Below are the code and all the weights of a small trained network. Each question names an input and a class and asks about switching units off, where a switched-off unit gives its printed mean instead of its output.

import numpy as np


def w(rows, s, z=0):
    codes = np.array(rows[::2]) - 128.0
    scale = np.full(codes.shape[1], s)
    scale[-1] = z or s
    return codes * scale


def f(y):
    return np.maximum(y, 0)


def log_softmax(a):
    a = a - a.max(-1, keepdims=True)
    return a - np.log(np.exp(a).sum(-1, keepdims=True))


def net(x, mask):
    res = np.array(x, float).reshape(1, 2) / 4 @ E
    y = f(res @ A[0][:, :-1].T + A[0][:, -1])
    res = res + np.where(mask, y, B[0][:, -1]) @ B[0][:, :-1]
    return log_softmax(res[-1] @ U[:, :-1].T + U[:, -1])


A, B = {}, {}
E = w([
[179,173,2],'x0',
[187,184,150],'x1',
],0.0096)
A[0] = w([
[129,136,167,185],'neuron 0',
[189,194,121,204],'neuron 1',
[134,130,39,212],'neuron 2',
[131,126,83,171],'neuron 3',
[146,135,38,179],'neuron 4',
[158,143,50,155],'neuron 5',
[226,252,118,239],'neuron 6',
[152,142,79,155],'neuron 7',
[118,124,130,141],'neuron 8',
[207,232,119,223],'neuron 9',
[186,184,121,196],'neuron 10',
[152,141,31,170],'neuron 11',
[124,133,221,251],'neuron 12',
[126,134,173,191],'neuron 13',
[128,128,128,126],'neuron 14',
[65,95,137,192],'neuron 15',
[20,26,149,254],'neuron 16',
[150,138,26,173],'neuron 17',
],0.013,0.005)
B[0] = w([
[144,89,177,168],'neuron 0',
[160,160,227,201],'neuron 1',
[53,178,108,205],'neuron 2',
[90,152,116,166],'neuron 3',
[81,188,115,204],'neuron 4',
[102,203,121,198],'neuron 5',
[168,168,254,249],'neuron 6',
[107,199,125,177],'neuron 7',
[116,123,127,137],'neuron 8',
[166,168,245,228],'neuron 9',
[148,157,169,193],'neuron 10',
[84,201,116,210],'neuron 11',
[138,59,198,225],'neuron 12',
[144,83,175,175],'neuron 13',
[128,128,127,128],'neuron 14',
[47,88,120,183],'neuron 15',
[55,5,116,244],'neuron 16',
[85,195,115,213],'neuron 17',
],0.011,0.012)
U = w([
[76,32,121,197],'0',
[199,128,67,4],'1',
[232,119,176,173],'2',
[184,128,68,49],'3',
[123,210,133,74],'4',
[190,127,55,28],'5',
[85,133,1,223],'6',
],0.0083,0.0023)

Each question gives the input, the list of numbers given to net, and the class t.
The units are the neurons (one row each of A and B). Each row of codes is followed by its name. A weight is (code - 128) times the scale printed after its matrix; where a second scale follows, it is the last column's (A, B and U).
mask holds one flag per neuron, in row order. A switched-off neuron (its flag False) gives its mean, the last column of its row in B, instead of its output. The means were averaged over made-up inputs and are rounded, as every weight is.
A unit's drop is (log p(t) with every unit on - log p(t) with that unit switched off) / (log p(t) with every unit on - log p(t) with every unit switched off).
top k neurons: the k neurons with the biggest drops, biggest first
drop when u is switched off: that unit's drop, to one decimal
input [2,7], class 2: top 4 neurons => (neuron 6; neuron 9; neuron 1; neuron 15)
input [7,-8], class 6: top 3 neurons => (neuron 6; neuron 9; neuron 1)
input [6,-7], class 6: top 3 neurons => (neuron 6; neuron 9; neuron 1)
input [-2,2], class 2: top 2 neurons => (neuron 16; neuron 2)
input [0,-1], class 0: top neuron => (neuron 6)
input [-8,8], class 2: top 2 neurons => (neuron 16; neuron 2)
input [2,8], class 2: top 3 neurons => (neuron 6; neuron 9; neuron 1)
input [5,-7], class 6: drop when neuron 9 is switched off => 0.1
input [-1,0], class 0: drop when neuron 9 is switched off => 0.1
input [3,-4], class 6: drop when neuron 9 is switched off => 0.2
